Below are the code and all the weights of a small trained network. Each question names an input and a target symbol and asks about switching units off, where a switched-off unit gives its printed mean instead of its output.

import numpy as np


def w(rows, s, z=0):
    codes = np.array(rows[::2]) - 128.0
    scale = np.full(codes.shape[1], s)
    scale[-1] = z or s
    return codes * scale


def norm(h):
    return h / np.sqrt((h * h).mean(-1, keepdims=True) + 1e-5)


def f(y):
    return np.maximum(y, 0)


def softmax(a):
    e = np.exp(a - a.max(-1, keepdims=True))
    return e / e.sum(-1, keepdims=True)


def log_softmax(a):
    a = a - a.max(-1, keepdims=True)
    return a - np.log(np.exp(a).sum(-1, keepdims=True))


def net(x, mask):
    ids = ['αβγδεθλξπστφ'.index(c) for c in x.split()]
    T = len(ids)
    res = E[ids] + P[:T]
    u = 0
    for l in range(2):
        q, k, v = (norm(res) @ M[l].T for M in (Q, K, V))
        z = softmax(np.where(np.tri(T) > 0, q @ k.T / 2**0.5, -1e9)) @ v
        res = res + np.where(mask[u], z, O[l][:, -1]) @ O[l][:, :-1]
        u += 1
        y = f(norm(res) @ A[l][:, :-1].T + A[l][:, -1])
        res = res + np.where(mask[u : u + 8], y, B[l][:, -1]) @ B[l][:, :-1]
        u += 8
    return log_softmax(norm(res)[-1] @ U[:, :-1].T + U[:, -1])


Q, K, V, O, A, B = {}, {}, {}, {}, {}, {}
E = w([
[34,84,186,126],'α',
[138,113,123,191],'β',
[206,113,122,190],'γ',
[67,124,118,138],'δ',
[147,204,117,170],'ε',
[68,135,95,148],'θ',
[162,142,122,176],'λ',
[73,105,220,144],'ξ',
[127,103,77,110],'π',
[98,6,165,88],'σ',
[115,139,71,89],'τ',
[181,178,120,75],'φ',
],0.022)
P = w([
[53,215,124,21],'0',
[152,164,142,77],'1',
[96,113,42,52],'2',
[149,147,194,62],'3',
[110,72,24,88],'4',
[169,111,184,138],'5',
[118,1,32,126],'6',
[157,175,166,124],'7',
[104,33,46,129],'8',
[174,175,143,144],'9',
[26,194,130,65],'10',
],0.0074)
Q[0] = w([
[104,121,82,167],'0.h1',
[248,158,206,248],'0.h1',
],0.014)
K[0] = w([
[109,23,142,146],'0.h1',
[40,247,22,230],'0.h1',
],0.013)
V[0] = w([
[190,210,122,146],'0.h1',
[52,209,3,167],'0.h1',
],0.0059)
O[0] = w([
[190,93,91,178,171],'0.h1',
[172,117,36,254,251],'0.h1',
],0.0063,0.0033)
A[0] = w([
[59,183,120,155,253],'0.n1',
[203,153,117,127,94],'0.n2',
[165,163,163,85,90],'0.n3',
[3,105,108,182,247],'0.n4',
[47,159,216,175,133],'0.n5',
[90,89,217,134,71],'0.n6',
[131,142,66,107,230],'0.n7',
[179,136,248,159,55],'0.n8',
],0.015,0.0024)
B[0] = w([
[145,78,81,163,227],'0.n1',
[145,114,197,160,221],'0.n2',
[160,114,187,148,148],'0.n3',
[63,182,187,220,253],'0.n4',
[197,67,92,169,210],'0.n5',
[174,161,160,91,196],'0.n6',
[125,39,75,88,251],'0.n7',
[112,147,2,110,169],'0.n8',
],0.018,0.0066)
Q[1] = w([
[169,218,186,159],'1.h1',
[181,245,81,148],'1.h1',
],0.011)
K[1] = w([
[67,206,66,2],'1.h1',
[35,7,250,25],'1.h1',
],0.007)
V[1] = w([
[147,147,238,153],'1.h1',
[60,3,115,64],'1.h1',
],0.015)
O[1] = w([
[102,156,185,98,1],'1.h1',
[104,1,171,129,163],'1.h1',
],0.014,0.0042)
A[1] = w([
[206,138,159,183,14],'1.n1',
[74,82,236,104,102],'1.n2',
[128,98,80,158,202],'1.n3',
[125,159,115,108,172],'1.n4',
[94,80,64,135,9],'1.n5',
[176,128,97,40,171],'1.n6',
[223,99,88,127,7],'1.n7',
[11,118,20,22,30],'1.n8',
],0.013,0.0016)
B[1] = w([
[147,106,212,168,223],'1.n1',
[130,169,100,34,155],'1.n2',
[123,162,115,108,255],'1.n3',
[141,116,119,140,144],'1.n4',
[141,179,118,127,215],'1.n5',
[98,35,137,83,177],'1.n6',
[90,178,156,110,239],'1.n7',
[159,35,157,251,216],'1.n8',
],0.019,0.0077)
U = w([
[37,143,136,121,24],'α',
[169,158,150,117,32],'β',
[96,153,165,64,212],'γ',
[20,146,128,119,96],'δ',
[247,145,173,136,3],'ε',
[77,149,142,139,34],'θ',
[82,149,218,137,34],'λ',
[211,168,75,140,171],'ξ',
[155,47,101,113,173],'π',
[137,96,195,53,216],'σ',
[146,51,95,115,204],'τ',
[185,114,189,105,161],'φ',
],0.012,0.003)

Each question gives the input, a string of symbols that net reads in full, and the target symbol t.
The units are the heads (2 rows each of Q, K, V and O) and the neurons (one row each of A and B). Each row of codes is followed by its name. A weight is (code - 128) times the scale printed after its matrix; where a second scale follows, it is the last column's (O, A, B and U).
mask holds one flag per unit, layer by layer, with each layer's heads first. A switched-off unit (its flag False) gives its mean, the last column of its rows in O or B, instead of its output. The means were averaged over made-up inputs and are rounded, as every weight is.
A unit's drop is (log p(t) with every unit on - log p(t) with that unit switched off) / (log p(t) with every unit on - log p(t) with every unit switched off).
The circuit of an input: a set's keep is (log p(t) with only the set's units on - log p(t) with every unit switched off) / (log p(t) with every unit on - log p(t) with every unit switched off). Starting from the 12 units with the biggest drops (on a tie, the unit counted first), units are removed one at a time, each time the one whose removal leaves the highest keep (on an exact tie, the one counted first), for as long as the keep stays at least 0.8.
circuit, biggest first: the units of the circuit, biggest drop first
unit that matters most: the unit with the biggest drop
top k neurons: the k neurons with the biggest drops, biggest first
top k neurons in layer l: the k neurons of layer l with the biggest drops, biggest first
drop of u: that unit's drop, to one decimal
input π π ξ ε, target π: circuit, biggest first : 1.h1, 0.n8
input λ ε ε π π σ, target σ: top 3 neurons : 0.n6, 0.n7, 1.n6
input ε π τ ε, target τ: circuit, biggest first : 1.h1, 0.n4
input π ε γ σ λ τ θ, target δ: top 3 neurons in layer 1 : 1.n8, 1.n1, 1.n2
input ξ σ β λ, target σ: unit that matters most : 0.n7
input τ ε α α π ε λ ξ, target ξ: top 2 neurons in layer 0 : 0.n8, 0.n2
input λ θ ε γ σ γ φ, target σ: top 2 neurons in layer 0 : 0.n4, 0.n3
input ε β β π ε γ α, target λ: top 3 neurons : 0.n4, 0.n6, 1.n8
input γ ε σ ε, target σ: top 3 neurons in layer 0 : 0.n5, 0.n7, 0.n4
input ε ε φ ε ε ε σ π α, target λ: top 2 neurons : 0.n4, 0.n6
input γ τ λ σ σ, target γ: top 2 neurons : 0.n7, 1.n2
input θ δ π λ α λ π σ, target σ: top 2 neurons in layer 1 : 1.n6, 1.n8
input ξ φ λ ε σ, target γ: top 2 neurons : 0.n7, 0.n6
input ε β ε λ ε ε β γ γ ξ, target ξ: top neuron in layer 1 : 1.n8
input σ π γ π β, target δ: drop of 0.n5 : 0.3
input α π π ε, target π: drop of 1.h1 : 1.8
input γ ξ τ π τ ε, target τ: drop of 1.h1 : 2.0
